Here is a tiny trained network, its code and every weight. The questions are about switching its units off for an input and a class, where a switched-off unit gives its printed mean instead of its output.

import numpy as np


def w(rows, s, z=0):
    codes = np.array(rows[::2]) - 128.0
    scale = np.full(codes.shape[1], s)
    scale[-1] = z or s
    return codes * scale


def norm(h):
    return h / np.sqrt((h * h).mean(-1, keepdims=True) + 1e-5)


def f(y):
    return np.maximum(y, 0)


def log_softmax(a):
    a = a - a.max(-1, keepdims=True)
    return a - np.log(np.exp(a).sum(-1, keepdims=True))


def net(x, mask):
    res = np.array(x, float).reshape(1, 4) / 4 @ E
    u = 0
    for l in range(2):
        y = f(norm(res) @ A[l][:, :-1].T + A[l][:, -1])
        res = res + np.where(mask[u : u + 6], y, B[l][:, -1]) @ B[l][:, :-1]
        u += 6
    return log_softmax(norm(res)[-1] @ U[:, :-1].T + U[:, -1])


A, B = {}, {}
E = w([
[252,170,69],'x0',
[133,129,129],'x1',
[126,129,130],'x2',
[254,225,191],'x3',
],0.0058)
A[0] = w([
[163,142,107,140],'L0N1',
[171,106,182,227],'L0N2',
[182,116,251,138],'L0N3',
[167,111,140,255],'L0N4',
[124,61,144,178],'L0N5',
[65,95,73,209],'L0N6',
],0.012,0.00086)
B[0] = w([
[43,179,99,177],'L0N1',
[63,53,181,179],'L0N2',
[202,79,122,224],'L0N3',
[110,143,86,168],'L0N4',
[171,119,254,183],'L0N5',
[233,91,99,254],'L0N6',
],0.0068,0.006)
A[1] = w([
[134,240,177,230],'L1N1',
[168,193,38,128],'L1N2',
[195,60,245,43],'L1N3',
[99,216,1,116],'L1N4',
[188,195,236,6],'L1N5',
[150,100,210,157],'L1N6',
],0.0087,0.0015)
B[1] = w([
[119,95,99,159],'L1N1',
[68,215,90,193],'L1N2',
[77,183,68,253],'L1N3',
[72,254,135,177],'L1N4',
[203,35,166,180],'L1N5',
[97,192,56,200],'L1N6',
],0.0074,0.0073)
U = w([
[163,141,79,254],'0',
[255,10,161,213],'1',
[140,158,60,8],'2',
[86,203,159,39],'3',
],0.0085,0.0019)

Each question gives the input, the list of numbers given to net, and the class t.
The units are the neurons (one row each of A and B). Each row of codes is followed by its name. A weight is (code - 128) times the scale printed after its matrix; where a second scale follows, it is the last column's (A, B and U).
mask holds one flag per neuron, layer by layer. A switched-off neuron (its flag False) gives its mean, the last column of its row in B, instead of its output. The means were averaged over made-up inputs and are rounded, as every weight is.
A unit's drop is (log p(t) with every unit on - log p(t) with that unit switched off) / (log p(t) with every unit on - log p(t) with every unit switched off).
The circuit of an input: a set's keep is (log p(t) with only the set's units on - log p(t) with every unit switched off) / (log p(t) with every unit on - log p(t) with every unit switched off). Starting from all 12 units, units are removed one at a time, each time the one whose removal leaves the highest keep (on an exact tie, the one counted first), for as long as the keep stays at least 0.8.
circuit, biggest first: the units of the circuit, biggest drop first
k most important neurons: the k neurons with the biggest drops, biggest first
k most important neurons of layer l: the k neurons of layer l with the biggest drops, biggest first
drop of u: that unit's drop, to one decimal
input [-3,-1,5,-6], class 1: circuit, biggest first	[L1N2 L1N3]
input [-1,-2,3,-6], class 1: 3 most important neurons of layer 1	[L1N2 L1N4 L1N6]
input [7,0,1,-2], class 3: most important neuron	[L1N4]
input [3,-6,-2,-8], class 1: circuit, biggest first	[L1N3 L1N6 L0N6]
input [-5,2,5,-6], class 1: circuit, biggest first	[L1N2 L1N3]
input [-3,-3,-2,7], class 1: 2 most important neurons	[L1N5 L1N2]
input [1,8,5,8], class 1: 3 most important neurons	[L1N5 L1N4 L0N2]
input [0,8,-7,8], class 1: 2 most important neurons	[L1N5 L1N4]
input [5,-6,5,-8], class 1: 2 most important neurons of layer 1	[L1N3 L1N6]
input [8,1,5,-3], class 3: 2 most important neurons	[L1N4 L0N6]
input [6,5,2,1], class 3: 2 most important neurons of layer 0	[L0N6 L0N1]
input [5,-8,6,-8], class 1: 3 most important neurons of layer 1	[L1N3 L1N6 L1N4]
input [7,-2,3,2], class 3: 2 most important neurons of layer 1	[L1N4 L1N2]
input [5,1,3,-2], class 3: 2 most important neurons	[L1N4 L0N6]
input [5,3,-2,0], class 3: most important neuron of layer 1	[L1N4]
input [-2,-5,4,-5], class 1: drop of L0N6	0.3
input [7,0,1,1], class 3: drop of L0N1	0.2
input [8,-1,-2,-4], class 3: drop of L1N2	0.1
input [-8,0,7,-8], class 1: drop of L0N4	0.0
